[148 155 157 136] ⇒ 148, 136

[128 103 146 142 145] ⇒ 128, 145

[152 104 146 102 143] ⇒ 152, 143

[149 138 107 126 105 141 120] ⇒ 149, 120

[[137 128 119 145 124 116 135]
 [121 134 148 130 139 133 127]
 [137 125 105 119 126 126 133]] ⇒ 137, 133

[110  99 114 114 155 109] ⇒ 110, 109
---
[112 141 109 120 150 143] -> 120

[[140 140 107 132 130 117]
 [104 147 120 142 144 126]
 [104 107 138 143 144 151]] -> 143

[[117 127 120 117]
 [118 117 128 117]
 [134 153 109 153]] -> 153

[[129 108 155 117 105]
 [108 129 143 101 131]] -> 143

[132 123 124 107] -> 123

[[137 112 110 103 132 129 110]
 [128 125 150 143 147 139 129]] -> 147
---
[[120, 151, 129, 103],
 [121, 129, 144, 135],
 [153, 144, 125, 131]] | 125

[[151, 120, 119, 142, 152, 144, 119],
 [118, 107, 129, 110, 121, 133, 120],
 [145, 156, 116, 152, 136, 108, 154]] | 116

[[104, 145, 138, 106, 142, 142],
 [121, 130, 124, 123, 137, 129],
 [118, 136, 121, 120, 148, 129]] | 121

[[102, 110, 108, 115, 99],
 [126, 114, 113, 150, 154],
 [125, 130, 128, 149, 127]] | 128

[[126, 125, 114, 110],
 [125, 150, 124, 106],
 [114, 135, 108, 127]] | 108

[[121, 105, 103, 136],
 [139, 125, 130, 108],
 [126, 132, 128, 123]] | 128

[[132, 112, 108, 136, 121, 122],
 [129, 116, 112, 134, 126, 105],
 [103, 130, 119, 146, 121, 124]] | 119

[[105, 126, 121, 120, 113, 127],
 [124, 132, 124, 130, 130, 120],
 [138, 137, 127, 129, 128, 127]] | 127
---
[108 152 132 109] gives 152

[[115 122 144 132 157 109]
 [113 125 141 133 150 114]] gives 122

[[147 154 110 149 147 132 133]
 [142 128 148 112 133 144 151]] gives 154

[131 134 103 142 124] gives 134

[[140 131 102 102 105]
 [154 138 116 115 122]] gives 131

[114  99 128 126] gives 99

[[125 121 130 120 134 105 134]
 [129 131 134 120 108 139 136]] gives 121

[134 100 126 111 117] gives 100

[128 132 123 126 151 121] gives 132

[119 106 133 135 152] gives 106
---
114,146,130,143,104,134,125
123,143,123,143,110,130,136
122,141,123,146,109,130,134
: 125

147,127,136,140
111,143,138,154
132,126,127,125
: 140

153,123,131,142,124,150,115
133,139,121,135,117,131,126
126,137,129,122,126,124,130
: 115

129,126,122,129,123,122
119,108,131,107,145,127
110,137,120,140,149,108
: 122

116,153,126,114,139,115
120,139,136,131,130,128
105,136,139,127,127,111
: 115

122,120,136,135,143,109
115,148,125,136,149,125
127,119,127,136,123,135
: 109
---
102  155  117  111 -> 155
141  125  147  105 -> 125
154  126  143  122 -> 126
132  129  101  105 -> 129
102  146   99  143 -> 146
110  150  106  128 -> 150
105  140  126  124 -> 140
130  113  154  112 -> 113
150  110  102  133 -> 110
138  153  109  147 -> 153
---
Input: (104, 123, 146, 112, 126, 136, 142)
Output: 104, 142
Input: ((108, 154, 156, 121), (109, 153, 156, 123), (150, 113, 154, 109))
Output: 108, 109
Input: ((133, 133, 125, 120, 125, 130, 153), (116, 115, 135, 141, 128, 127, 107))
Output: 133, 107
Input: (103, 132, 135, 99, 106)
Output: 103, 106
Input: (123, 122, 157, 139, 153)
Output: 123, 153
Input: ((137, 104, 113, 103, 107, 138), (121, 121, 129, 116, 127, 136), (128, 151, 142, 155, 145, 127))
Output: 137, 127
Input: (139, 103, 125, 146)
Output: 139, 146
Input: (130, 127, 121, 102)
Output: 130, 102
Input: ((128, 127, 133, 145, 113, 98), (135, 118, 140, 141, 126, 111), (144, 121, 151, 135, 120, 128))
Output: 128, 128
Input: ((125, 103, 114, 128, 117, 150, 125), (113, 144, 105, 147, 134, 132, 109), (122, 126, 140, 142, 143, 140, 136))
Output: 125, 136
---
[[141 125 136 124]
 [141 103 138 139]] -> 124

[[157 121 142 136 114 113]
 [118 116 128 142 126 132]
 [110 137 118 107 127 124]] -> 132

[[124 111 132  99]
 [131 126 106 153]
 [136 129 124 133]] -> 153

[[146 117 112 145 130 118]
 [151 142 145 128 122 116]
 [127 115 112 129 137 146]] -> 116

[[136 123 106 125 143 101 117]
 [114 116 106 121 137 112 118]] -> 117

[[142 122 118 120 152 131]
 [110 128 134 137 127 129]
 [123 117 118 122 102 122]] -> 129
---
[[132 119 123 133 129 129 117]
 [122 126 156 139 138 138 141]
 [129 112 116 144 152 137 123]] --> 122

[[122 138 124 122]
 [123 124 138 111]
 [151 124 128 104]] --> 123

[[107 138 116 106]
 [109 125 148 121]
 [124 118 118 140]] --> 109

[[122 153 109 142 132 132 133]
 [122 122 108 139 130 136 131]
 [126 139 148 108 128 107 127]] --> 122

[[116 139 126 134 108 144]
 [123 122 118 121 135 151]
 [135 123 148 112 110 144]] --> 123

[[129 114 121 121 125 114 120]
 [120 128 127 121 119 114 141]
 [137 139 150 126 136 121 124]] --> 120

[[150 151 122 114]
 [115 116 142 139]
 [149 147 144 109]] --> 115
---
[151 133 126 128 124 128 128] gives 151, 128

[[142 133 118 130 151 143 134]
 [133 133 135 131 118 129 127]] gives 142, 127

[[133 139 141 146 151 155 158]
 [128 132 135 142 145 149 156]] gives 133, 156

[146 143 150 105 135] gives 146, 135

[[127 131 119 126 142]
 [139 139 154 134 118]
 [141 126 123 139 143]] gives 127, 143

[[123 116 113 125 152 134]
 [127 109 120 124 151 125]] gives 123, 125

[124 110 117 112 105 147] gives 124, 147

[156 110 107 140 118 122 114] gives 156, 114

[146 110 152 101] gives 146, 101
---
[[124, 134, 127, 142, 127, 142, 127], [119, 122, 130, 116, 106, 107, 112]]	134
[[114, 108, 128, 121, 99, 146], [111, 120, 113, 124, 106, 139]]	108
[[129, 118, 115, 146, 149, 153], [117, 132, 120, 157, 143, 155]]	118
[[151, 135, 104, 141, 129, 111], [137, 137, 140, 130, 114, 131]]	135
[[135, 135, 107, 130, 110], [128, 127, 147, 121, 144]]	135
[[138, 133, 152, 123, 125, 140], [142, 121, 132, 117, 112, 139]]	133
---
[[128 137 127 127 129 122]
 [132 102 130 129 123 148]
 [128 138 127 127 129 121]] ans = 130

[[104 114 126 132 126]
 [139 133 113 135 113]] ans = 113

[[135 156 128 113 112 134]
 [106 104 147 115 149 137]] ans = 147

[[105 148 142 132]
 [106 141 149 135]] ans = 149

[[104 142 115 143 149 108]
 [137 107 124 122 114 133]] ans = 124

[[118 128 136 124 134 116]
 [137 132 125 131 121 139]
 [133 105 104 137 116 128]] ans = 125

[[133 138 148 147]
 [133 134 147 150]] ans = 147

[[145 115 157 144]
 [134 126 129 101]] ans = 129

[[156 131 143 130 152]
 [131 140 105 131 136]
 [142 124 135 127 150]] ans = 105
